Read these off the table that follows. Indices start at 0.
1) Which number is the maximum?
2) Which number is the entry in the top-right corner?
3) Which number is the entry in row 2 and column 2?
4) Which number is the entry in row 0 and column 2?
5) Which number is the entry at row 0, column 0?
6) Which number is the entry directly above the smallest entry?
7) Which number is the entry in row 2 and column 0?
8) Which number is the entry at row 0, column 1?
[[127, 129, 128, 128, 134, 126],
 [124, 122, 130, 129, 120, 122],
 [132, 127, 125, 127, 126, 131],
 [126, 126, 122, 127, 134, 127],
 [104, 110, 122, 130, 127, 105],
 [137, 132, 130, 127, 125, 135],
 [139, 140, 132, 127, 135, 139],
 [134, 134, 128, 127, 131, 135],
 [133, 135, 135, 128, 130, 132],
 [134, 126, 127, 127, 118, 130],
 [129, 133, 126, 127, 139, 131],
 [132, 139, 134, 128, 144, 133],
 [121, 124, 129, 129, 129, 120]]
1) 144
2) 126
3) 125
4) 128
5) 127
6) 126
7) 132
8) 129

Read these off the table that follows. Rows and columns are numbered from 0.
1) Report the entry in row 2 and column 0.
2) Report the entry in row 1 and column 0.
3) Report the bottom-right entry.
4) Report the entry at row 1, column 2.
5) Report the entry in the bottom-left corner.
6) Report the top-right entry.
7) Report the entry in the top-left corner.
8) Report the entry at row 0, column 1.
[[140 137 119 119 131 138 138 141 130 148 138 129 137]
 [109 118 116 121 116 118 111 119 122 129 124 138 125]
 [135 136 135 118 141 128 138 129 132 148 119 140 127]
 [131 129 113 138 129 109 124 142 131 111 130 121 121]
 [107 119 117 122 115 120 111 120 120 128 125 138 128]
 [126 138 134 143 128 109 120 133 139 112 136 125 122]
 [140 132 133 148 124 132 141 120 132 124 114 128 136]
 [106 121 118 123 115 122 112 121 117 127 126 138 130]]
1) 135
2) 109
3) 130
4) 116
5) 106
6) 137
7) 140
8) 137
